Below are the code and all the weights of a small trained network. Each question names an input and a class and asks about switching units off, where a switched-off unit gives its printed mean instead of its output.

import numpy as np


def w(rows, s, z=0):
    codes = np.array(rows[::2]) - 128.0
    scale = np.full(codes.shape[1], s)
    scale[-1] = z or s
    return codes * scale


def norm(h):
    return h / np.sqrt((h * h).mean(-1, keepdims=True) + 1e-5)


def f(y):
    return np.maximum(y, 0)


def log_softmax(a):
    a = a - a.max(-1, keepdims=True)
    return a - np.log(np.exp(a).sum(-1, keepdims=True))


def net(x, mask):
    res = np.array(x, float).reshape(1, 2) / 4 @ E
    u = 0
    for l in range(2):
        y = f(norm(res) @ A[l][:, :-1].T + A[l][:, -1])
        res = res + np.where(mask[u : u + 5], y, B[l][:, -1]) @ B[l][:, :-1]
        u += 5
    return log_softmax(norm(res)[-1] @ U[:, :-1].T + U[:, -1])


A, B = {}, {}
E = w([
[173,37,105,122,235,141,91,247,64,47,171],'x0',
[100,133,233,254,87,209,212,91,121,21,200],'x1',
],0.0081)
A[0] = w([
[134,203,65,169,82,52,131,122,186,129,98,196],'L0N0',
[73,113,188,166,154,203,125,78,84,154,178,140],'L0N1',
[112,2,48,87,95,82,142,172,115,73,94,134],'L0N2',
[166,99,202,14,121,206,125,171,126,147,169,1],'L0N3',
[229,77,135,149,166,165,108,166,127,45,98,40],'L0N4',
],0.0059,0.0022)
B[0] = w([
[94,44,103,224,126,176,106,148,58,81,149,248],'L0N0',
[254,200,172,113,233,58,112,209,150,118,142,238],'L0N1',
[66,129,188,143,62,210,73,95,96,142,76,249],'L0N2',
[100,79,125,163,244,145,110,124,111,158,49,155],'L0N3',
[155,185,118,118,115,82,25,146,51,175,110,255],'L0N4',
],0.0079,0.0048)
A[1] = w([
[242,168,70,139,131,70,100,145,175,121,67,8],'L1N0',
[140,168,151,195,153,99,136,120,68,148,60,200],'L1N1',
[109,138,136,167,86,147,126,43,218,199,89,140],'L1N2',
[150,87,45,2,105,44,106,136,161,143,97,205],'L1N3',
[93,118,151,187,104,137,84,151,100,207,89,75],'L1N4',
],0.0083,0.0016)
B[1] = w([
[133,75,103,210,54,209,220,49,215,128,70,162],'L1N0',
[74,110,61,76,130,87,153,117,108,182,114,239],'L1N1',
[143,117,140,73,197,136,10,220,54,147,90,204],'L1N2',
[157,171,178,196,143,110,136,139,149,95,219,229],'L1N3',
[140,135,136,125,107,131,223,87,163,96,112,254],'L1N4',
],0.012,0.0081)
U = w([
[113,118,113,73,182,103,4,160,37,173,91,192],'0',
[189,208,167,180,177,84,167,128,177,129,218,182],'1',
[95,108,51,113,123,113,210,39,155,156,52,170],'2',
[122,130,115,64,63,156,68,92,186,68,146,7],'3',
[88,124,115,33,95,163,108,136,212,124,169,25],'4',
[65,88,129,63,107,176,94,102,177,91,176,5],'5',
[85,117,112,79,103,135,84,91,202,80,156,2],'6',
[88,81,115,90,90,172,73,71,157,81,168,2],'7',
],0.013,0.005)

Each question gives the input, the list of numbers given to net, and the class t.
The units are the neurons (one row each of A and B). Each row of codes is followed by its name. A weight is (code - 128) times the scale printed after its matrix; where a second scale follows, it is the last column's (A, B and U).
mask holds one flag per neuron, layer by layer. A switched-off neuron (its flag False) gives its mean, the last column of its row in B, instead of its output. The means were averaged over made-up inputs and are rounded, as every weight is.
A unit's drop is (log p(t) with every unit on - log p(t) with that unit switched off) / (log p(t) with every unit on - log p(t) with every unit switched off).
The circuit of an input: a set's keep is (log p(t) with only the set's units on - log p(t) with every unit switched off) / (log p(t) with every unit on - log p(t) with every unit switched off). Starting from all 10 units, units are removed one at a time, each time the one whose removal leaves the highest keep (on an exact tie, the one counted first), for as long as the keep stays at least 0.8.
units of the circuit, in order: the units of the circuit, biggest drop first
unit that matters most: the unit with the biggest drop
top k neurons: the k neurons with the biggest drops, biggest first
k most important neurons of layer l: the k neurons of layer l with the biggest drops, biggest first
drop when u is switched off: that unit's drop, to one decimal
input [-5,5], class 0: 3 most important neurons of layer 1	[L1N2, L1N4, L1N3]
input [-1,0], class 2: 2 most important neurons of layer 1	[L1N3, L1N2]
input [-6,-4], class 0: top 2 neurons	[L1N2, L0N1]
input [-4,-1], class 0: 2 most important neurons of layer 1	[L1N2, L1N0]
input [8,6], class 0: 2 most important neurons of layer 1	[L1N3, L1N4]
input [-3,3], class 2: units of the circuit, in order	[L1N3]
input [-4,4], class 0: top 2 neurons	[L1N4, L1N3]
input [-2,2], class 2: top 2 neurons	[L0N1, L1N3]
input [-3,-5], class 1: top 2 neurons	[L1N3, L0N2]
input [-2,0], class 2: top 2 neurons	[L0N0, L1N3]
input [-8,-7], class 0: top 2 neurons	[L1N2, L0N1]
input [-3,2], class 2: top 4 neurons	[L0N1, L1N3, L1N2, L1N1]
input [-1,-4], class 1: 2 most important neurons of layer 0	[L0N4, L0N1]
input [3,-2], class 2: unit that matters most	L1N4
input [0,1], class 2: top 2 neurons	[L1N0, L1N3]
input [0,0], class 2: 2 most important neurons of layer 1	[L1N3, L1N2]
input [-2,-3], class 2: top 2 neurons	[L0N0, L1N4]
input [2,0], class 2: 2 most important neurons of layer 1	[L1N4, L1N2]
input [2,-3], class 2: 2 most important neurons of layer 1	[L1N4, L1N2]
input [0,-4], class 1: unit that matters most	L1N3
input [-7,7], class 0: drop when L1N4 is switched off	0.4
input [-8,-6], class 0: drop when L1N2 is switched off	5.0
input [-3,-7], class 1: drop when L1N3 is switched off	1.5
